Below are the code and all the weights of a small trained network. Each question names an input and a target symbol and asks about switching units off, where a switched-off unit gives its printed mean instead of its output.

import numpy as np


def w(rows, s, z=0):
    codes = np.array(rows[::2]) - 128.0
    scale = np.full(codes.shape[1], s)
    scale[-1] = z or s
    return codes * scale


def f(y):
    return y / 2 * (1 + np.tanh(0.7978845608 * (y + 0.044715 * y**3)))


def softmax(a):
    e = np.exp(a - a.max(-1, keepdims=True))
    return e / e.sum(-1, keepdims=True)


def log_softmax(a):
    a = a - a.max(-1, keepdims=True)
    return a - np.log(np.exp(a).sum(-1, keepdims=True))


def net(x, mask):
    ids = ['δεζμπτφω'.index(c) for c in x.split()]
    T = len(ids)
    res = E[ids] + P[:T]
    q, k, v = (res @ M[0].T for M in (Q, K, V))
    z = softmax(np.where(np.tri(T) > 0, q @ k.T / 3**0.5, -1e9)) @ v
    res = res + np.where(mask[0], z, O[0][:, -1]) @ O[0][:, :-1]
    y = f(res @ A[0][:, :-1].T + A[0][:, -1])
    res = res + np.where(mask[1:25], y, B[0][:, -1]) @ B[0][:, :-1]
    return log_softmax(res[-1] @ U[:, :-1].T + U[:, -1])


Q, K, V, O, A, B = {}, {}, {}, {}, {}, {}
E = w([
[213,209,172,69],'δ',
[232,102,219,10],'ε',
[177,140,66,234],'ζ',
[147,228,138,81],'μ',
[83,113,195,65],'π',
[203,222,158,70],'τ',
[69,219,83,36],'φ',
[201,227,177,99],'ω',
],0.014)
P = w([
[95,248,202,59],'0',
[122,198,159,107],'1',
[121,169,108,115],'2',
[122,149,69,125],'3',
[117,127,41,127],'4',
[120,106,15,128],'5',
[127,98,1,126],'6',
],0.0079)
Q[0] = w([
[110,168,99,59],'head 1',
[92,64,195,173],'head 1',
[142,2,220,180],'head 1',
],0.016)
K[0] = w([
[100,77,161,135],'head 1',
[119,208,125,130],'head 1',
[133,250,158,101],'head 1',
],0.021)
V[0] = w([
[205,248,26,117],'head 1',
[2,156,152,248],'head 1',
[158,106,99,67],'head 1',
],0.0088)
O[0] = w([
[147,208,186,64,126],'head 1',
[216,153,1,12,1],'head 1',
[82,120,163,159,168],'head 1',
],0.0086,0.0055)
A[0] = w([
[195,109,134,125,153],'neuron 1',
[173,117,107,75,81],'neuron 2',
[108,124,69,155,33],'neuron 3',
[161,140,102,144,167],'neuron 4',
[146,103,135,163,172],'neuron 5',
[131,117,33,160,202],'neuron 6',
[144,1,49,167,71],'neuron 7',
[89,158,61,96,96],'neuron 8',
[97,84,53,123,170],'neuron 9',
[155,131,99,178,168],'neuron 10',
[127,37,98,184,128],'neuron 11',
[135,147,88,78,129],'neuron 12',
[159,122,155,74,105],'neuron 13',
[129,138,112,136,101],'neuron 14',
[129,137,116,139,74],'neuron 15',
[78,143,103,162,137],'neuron 16',
[133,135,115,134,76],'neuron 17',
[79,195,105,153,10],'neuron 18',
[108,132,147,141,41],'neuron 19',
[126,167,90,105,141],'neuron 20',
[162,162,41,210,1],'neuron 21',
[181,173,113,133,39],'neuron 22',
[127,123,79,92,72],'neuron 23',
[133,137,113,140,98],'neuron 24',
],0.022,0.0089)
B[0] = w([
[81,160,159,118,192],'neuron 1',
[136,89,80,106,172],'neuron 2',
[72,94,150,96,126],'neuron 3',
[92,186,85,124,203],'neuron 4',
[200,106,129,94,194],'neuron 5',
[143,167,182,215,223],'neuron 6',
[136,220,201,226,128],'neuron 7',
[48,112,141,122,197],'neuron 8',
[191,152,46,89,176],'neuron 9',
[131,212,133,100,173],'neuron 10',
[143,160,66,127,139],'neuron 11',
[137,112,160,72,235],'neuron 12',
[61,136,92,148,229],'neuron 13',
[115,152,95,121,117],'neuron 14',
[110,158,84,133,105],'neuron 15',
[119,120,177,120,210],'neuron 16',
[109,153,93,136,108],'neuron 17',
[189,117,93,120,190],'neuron 18',
[75,143,81,125,190],'neuron 19',
[183,189,145,119,253],'neuron 20',
[89,2,72,52,188],'neuron 21',
[170,72,130,190,241],'neuron 22',
[115,105,95,207,144],'neuron 23',
[114,154,99,125,116],'neuron 24',
],0.042,0.0053)
U = w([
[2,161,175,163,84],'δ',
[141,104,142,137,247],'ε',
[132,157,36,119,201],'ζ',
[181,169,91,181,16],'μ',
[105,221,136,159,119],'π',
[95,163,95,192,107],'τ',
[107,181,125,100,2],'φ',
[133,142,114,233,91],'ω',
],0.0092,0.0073)

Each question gives the input, a string of symbols that net reads in full, and the target symbol t.
The units are the heads (3 rows each of Q, K, V and O) and the neurons (one row each of A and B). Each row of codes is followed by its name. A weight is (code - 128) times the scale printed after its matrix; where a second scale follows, it is the last column's (O, A, B and U).
mask holds one flag per unit, heads first, then neurons. A switched-off unit (its flag False) gives its mean, the last column of its rows in O or B, instead of its output. The means were averaged over made-up inputs and are rounded, as every weight is.
A unit's drop is (log p(t) with every unit on - log p(t) with that unit switched off) / (log p(t) with every unit on - log p(t) with every unit switched off).
The circuit of an input: a set's keep is (log p(t) with only the set's units on - log p(t) with every unit switched off) / (log p(t) with every unit on - log p(t) with every unit switched off). Starting from the 12 units with the biggest drops (on a tie, the unit counted first), units are removed one at a time, each time the one whose removal leaves the highest keep (on an exact tie, the one counted first), for as long as the keep stays at least 0.8.
circuit, biggest first: the units of the circuit, biggest drop first
unit that matters most: the unit with the biggest drop
k most important neurons: the k neurons with the biggest drops, biggest first
drop when u is switched off: that unit's drop, to one decimal
input ω π π μ, target π: circuit, biggest first => (head 1; neuron 6; neuron 20; neuron 22)
input ω φ μ ε τ ε τ, target ε: circuit, biggest first => (head 1; neuron 5)
input ε φ ε μ ω δ, target ε: circuit, biggest first => (neuron 5; head 1)
input τ π π ε π π μ, target π: 2 most important neurons => (neuron 6; neuron 9)
input ε μ ζ μ, target ζ: 4 most important neurons => (neuron 2; neuron 13; neuron 20; neuron 12)
input π δ π π ε, target δ: 3 most important neurons => (neuron 1; neuron 13; neuron 9)
input ε μ ω, target ε: 2 most important neurons => (neuron 5; neuron 18)
input ε π δ, target π: most important neuron => (neuron 21)
input π π π, target ζ: circuit, biggest first => (head 1; neuron 9)
input δ π ζ δ μ, target ζ: 2 most important neurons => (neuron 2; neuron 20)
input π ε ζ ω ω, target ζ: 3 most important neurons => (neuron 2; neuron 13; neuron 22)
input δ δ φ μ τ δ, target δ: circuit, biggest first => (head 1; neuron 20)
input τ π φ δ δ ω, target π: circuit, biggest first => (neuron 6; neuron 10; head 1)
input ω ε τ τ π, target δ: circuit, biggest first => (neuron 18; neuron 20)
input π π τ π ζ, target ζ: circuit, biggest first => (neuron 21)
input δ ω μ, target μ: 3 most important neurons => (neuron 18; neuron 20; neuron 22)
input π δ π, target ε: circuit, biggest first => (neuron 4; neuron 13)
input π ω ε τ, target ε: circuit, biggest first => (neuron 5; head 1)
input π π ε ζ ω ω π, target ζ: 3 most important neurons => (neuron 9; neuron 11; neuron 6)
input π ω τ δ π ε δ, target ε: 2 most important neurons => (neuron 5; neuron 4)
input ε φ π π π ζ, target ζ: 4 most important neurons => (neuron 21; neuron 4; neuron 9; neuron 10)
input π δ π ε π μ φ, target π: unit that matters most => neuron 9
input τ ω π π, target ε: 2 most important neurons => (neuron 4; neuron 13)
input ω ε φ φ ε μ, target ε: 3 most important neurons => (neuron 18; neuron 16; neuron 5)
input μ π π ω π π, target μ: 2 most important neurons => (neuron 7; neuron 9)
input π ε π ω π ε π, target μ: drop when neuron 12 is switched off => 0.1
input π ω ω ω φ, target π: drop when neuron 22 is switched off => 0.3
input π τ π δ, target π: drop when neuron 1 is switched off => 0.1
